Below is a small trained network, with its code and all its weights. Each question gives an input and a class and asks what happens when units are switched off, that is, made to give their printed mean instead of their output.

import numpy as np


def w(rows, s, z=0):
    codes = np.array(rows[::2]) - 128.0
    scale = np.full(codes.shape[1], s)
    scale[-1] = z or s
    return codes * scale


def f(y):
    return y / 2 * (1 + np.tanh(0.7978845608 * (y + 0.044715 * y**3)))


def log_softmax(a):
    a = a - a.max(-1, keepdims=True)
    return a - np.log(np.exp(a).sum(-1, keepdims=True))


def net(x, mask):
    res = np.array(x, float).reshape(1, 7) / 4 @ E
    y = f(res @ A[0][:, :-1].T + A[0][:, -1])
    res = res + np.where(mask, y, B[0][:, -1]) @ B[0][:, :-1]
    return log_softmax(res[-1] @ U[:, :-1].T + U[:, -1])


A, B = {}, {}
E = w([
[128,128,128],'x0',
[128,127,128],'x1',
[252,105,157],'x2',
[142,195,81],'x3',
[127,130,128],'x4',
[128,128,127],'x5',
[137,77,36],'x6',
],0.019)
A[0] = w([
[170,74,73,116],'N1',
[177,177,193,109],'N2',
[117,198,96,153],'N3',
[59,57,135,98],'N4',
[200,145,118,105],'N5',
[129,73,48,205],'N6',
[248,117,126,132],'N7',
[188,195,94,172],'N8',
[204,101,191,143],'N9',
[5,129,150,254],'N10',
],0.016,0.0089)
B[0] = w([
[189,178,169,177],'N1',
[98,99,114,174],'N2',
[14,117,70,180],'N3',
[226,163,98,175],'N4',
[116,152,225,167],'N5',
[173,133,65,204],'N6',
[166,116,242,205],'N7',
[56,150,182,180],'N8',
[94,24,116,189],'N9',
[171,254,135,254],'N10',
],0.013,0.027)
U = w([
[132,193,180,225],'0',
[149,169,73,68],'1',
[63,191,110,69],'2',
[81,148,4,229],'3',
[105,57,136,210],'4',
[179,87,140,3],'5',
[56,125,175,35],'6',
],0.018,0.0075)

Each question gives the input, the list of numbers given to net, and the class t.
The units are the neurons (one row each of A and B). Each row of codes is followed by its name. A weight is (code - 128) times the scale printed after its matrix; where a second scale follows, it is the last column's (A, B and U).
mask holds one flag per neuron, in row order. A switched-off neuron (its flag False) gives its mean, the last column of its row in B, instead of its output. The means were averaged over made-up inputs and are rounded, as every weight is.
A unit's drop is (log p(t) with every unit on - log p(t) with that unit switched off) / (log p(t) with every unit on - log p(t) with every unit switched off).
The circuit of an input: a set's keep is (log p(t) with only the set's units on - log p(t) with every unit switched off) / (log p(t) with every unit on - log p(t) with every unit switched off). Starting from all 10 units, units are removed one at a time, each time the one whose removal leaves the highest keep (on an exact tie, the one counted first), for as long as the keep stays at least 0.8.
units of the circuit, in order: the units of the circuit, biggest drop first
k most important neurons: the k neurons with the biggest drops, biggest first
drop of u: that unit's drop, to one decimal
input [-6,3,-5,5,7,8,1], class 3: units of the circuit, in order -> N7
input [-1,-4,-6,-8,-6,-5,1], class 1: units of the circuit, in order -> N7; N4
input [-7,-7,1,-4,6,1,2], class 5: units of the circuit, in order -> N10; N3
input [0,7,-3,1,-5,2,-6], class 2: units of the circuit, in order -> N7; N1
input [3,4,5,-1,-5,8,7], class 5: 2 most important neurons -> N10; N6
input [-2,6,0,7,-4,-6,-3], class 2: 2 most important neurons -> N7; N9
input [5,-4,2,1,-1,-7,-4], class 6: 2 most important neurons -> N10; N6
input [-7,3,-7,4,-1,-3,-2], class 2: 2 most important neurons -> N10; N3
input [7,0,4,-2,7,-1,-1], class 4: 2 most important neurons -> N10; N9
input [-2,6,-4,1,5,7,5], class 3: 2 most important neurons -> N7; N5
input [-6,6,1,0,-8,3,5], class 5: 3 most important neurons -> N10; N3; N6
input [2,-6,7,-7,-2,1,0], class 4: 2 most important neurons -> N9; N10
input [-3,8,7,1,0,4,-4], class 6: 2 most important neurons -> N5; N8
input [6,6,8,-3,1,-5,-4], class 4: units of the circuit, in order -> N9
input [7,-5,-5,3,1,-4,-8], class 2: 2 most important neurons -> N3; N7
input [-7,-7,-4,7,-8,5,2], class 3: drop of N7 -> 0.2
input [3,-7,7,-2,4,-3,-7], class 4: drop of N9 -> 0.3
input [-6,-4,3,5,5,-7,-4], class 6: drop of N10 -> 0.1
